Below are the code and all the weights of a small trained network. Each question names an input and a class and asks about switching units off, where a switched-off unit gives its printed mean instead of its output.

import numpy as np


def w(rows, s, z=0):
    codes = np.array(rows[::2]) - 128.0
    scale = np.full(codes.shape[1], s)
    scale[-1] = z or s
    return codes * scale


def f(y):
    return np.maximum(y, 0)


def log_softmax(a):
    a = a - a.max(-1, keepdims=True)
    return a - np.log(np.exp(a).sum(-1, keepdims=True))


def net(x, mask):
    res = np.array(x, float).reshape(1, 3) / 4 @ E
    y = f(res @ A[0][:, :-1].T + A[0][:, -1])
    res = res + np.where(mask, y, B[0][:, -1]) @ B[0][:, :-1]
    return log_softmax(res[-1] @ U[:, :-1].T + U[:, -1])


A, B = {}, {}
E = w([
[160,51,2,57],'x0',
[76,197,16,202],'x1',
[22,31,138,175],'x2',
],0.0085)
A[0] = w([
[119,96,84,92,254],'N1',
[136,93,55,89,176],'N2',
[120,178,99,206,97],'N3',
[152,52,47,84,114],'N4',
[69,33,132,187,156],'N5',
[179,98,180,82,103],'N6',
[158,84,191,90,96],'N7',
[153,81,173,64,120],'N8',
[171,49,225,107,138],'N9',
[101,73,112,129,136],'N10',
[170,87,186,124,92],'N11',
[81,175,34,159,95],'N12',
[49,65,147,143,102],'N13',
[66,28,128,143,87],'N14',
[75,61,130,133,103],'N15',
[226,153,70,64,112],'N16',
[115,185,119,212,128],'N17',
[101,177,44,182,86],'N18',
[201,195,119,57,102],'N19',
[140,88,236,67,103],'N20',
[74,37,93,118,107],'N21',
[71,56,132,129,95],'N22',
[171,57,18,66,74],'N23',
[145,98,165,74,152],'N24',
[171,61,209,53,107],'N25',
[165,190,117,59,99],'N26',
[98,217,255,208,133],'N27',
[212,193,106,93,101],'N28',
],0.0085,0.0099)
B[0] = w([
[247,121,125,96,247],'N1',
[132,101,144,89,207],'N2',
[90,107,103,124,165],'N3',
[65,101,157,89,195],'N4',
[160,175,135,128,207],'N5',
[97,132,103,137,163],'N6',
[75,120,93,141,160],'N7',
[108,130,92,142,171],'N8',
[128,123,94,137,195],'N9',
[132,160,151,131,165],'N10',
[66,116,102,137,150],'N11',
[94,115,91,137,181],'N12',
[127,158,142,144,171],'N13',
[97,168,142,150,173],'N14',
[114,165,144,161,162],'N15',
[86,160,156,130,190],'N16',
[124,104,109,115,181],'N17',
[79,124,84,140,175],'N18',
[107,167,139,144,176],'N19',
[106,115,101,133,180],'N20',
[72,160,142,121,177],'N21',
[108,161,139,146,162],'N22',
[19,100,160,85,196],'N23',
[141,144,91,139,175],'N24',
[109,125,100,139,187],'N25',
[99,165,143,153,160],'N26',
[106,75,157,56,229],'N27',
[92,178,152,147,172],'N28',
],0.015,0.011)
U = w([
[109,107,1,159,124],'0',
[107,63,222,73,83],'1',
[123,241,196,171,124],'2',
[220,107,129,111,249],'3',
[173,121,137,181,86],'4',
[166,106,140,188,84],'5',
],0.014,0.015)

Each question gives the input, the list of numbers given to net, and the class t.
The units are the neurons (one row each of A and B). Each row of codes is followed by its name. A weight is (code - 128) times the scale printed after its matrix; where a second scale follows, it is the last column's (A, B and U).
mask holds one flag per neuron, in row order. A switched-off neuron (its flag False) gives its mean, the last column of its row in B, instead of its output. The means were averaged over made-up inputs and are rounded, as every weight is.
A unit's drop is (log p(t) with every unit on - log p(t) with that unit switched off) / (log p(t) with every unit on - log p(t) with every unit switched off).
The circuit of an input: a set's keep is (log p(t) with only the set's units on - log p(t) with every unit switched off) / (log p(t) with every unit on - log p(t) with every unit switched off). Starting from the 12 units with the biggest drops (on a tie, the unit counted first), units are removed one at a time, each time the one whose removal leaves the highest keep (on an exact tie, the one counted first), for as long as the keep stays at least 0.8.
units of the circuit, in order: the units of the circuit, biggest drop first
k most important neurons: the k neurons with the biggest drops, biggest first
drop of u: that unit's drop, to one decimal
input [-3,4,6], class 2: units of the circuit, in order : N5
input [3,1,2], class 3: 3 most important neurons : N27, N1, N16
input [-8,-1,-8], class 1: 2 most important neurons : N27, N5
input [8,-3,-6], class 1: 2 most important neurons : N23, N4
input [-6,5,6], class 1: 2 most important neurons : N27, N17
input [3,-3,-3], class 3: 3 most important neurons : N27, N1, N18
input [-5,3,-1], class 1: 2 most important neurons : N27, N1
input [2,-3,-2], class 3: 2 most important neurons : N18, N12
input [-1,-6,6], class 0: 2 most important neurons : N9, N20
input [-3,-2,3], class 3: 2 most important neurons : N23, N4
input [3,-1,3], class 3: 3 most important neurons : N27, N1, N16
input [-6,-6,8], class 2: drop of N14 : 0.1
input [2,4,-8], class 2: drop of N8 : 0.0
input [-6,4,-5], class 1: units of the circuit, in order : N27
input [0,-6,7], class 2: drop of N15 : 0.1
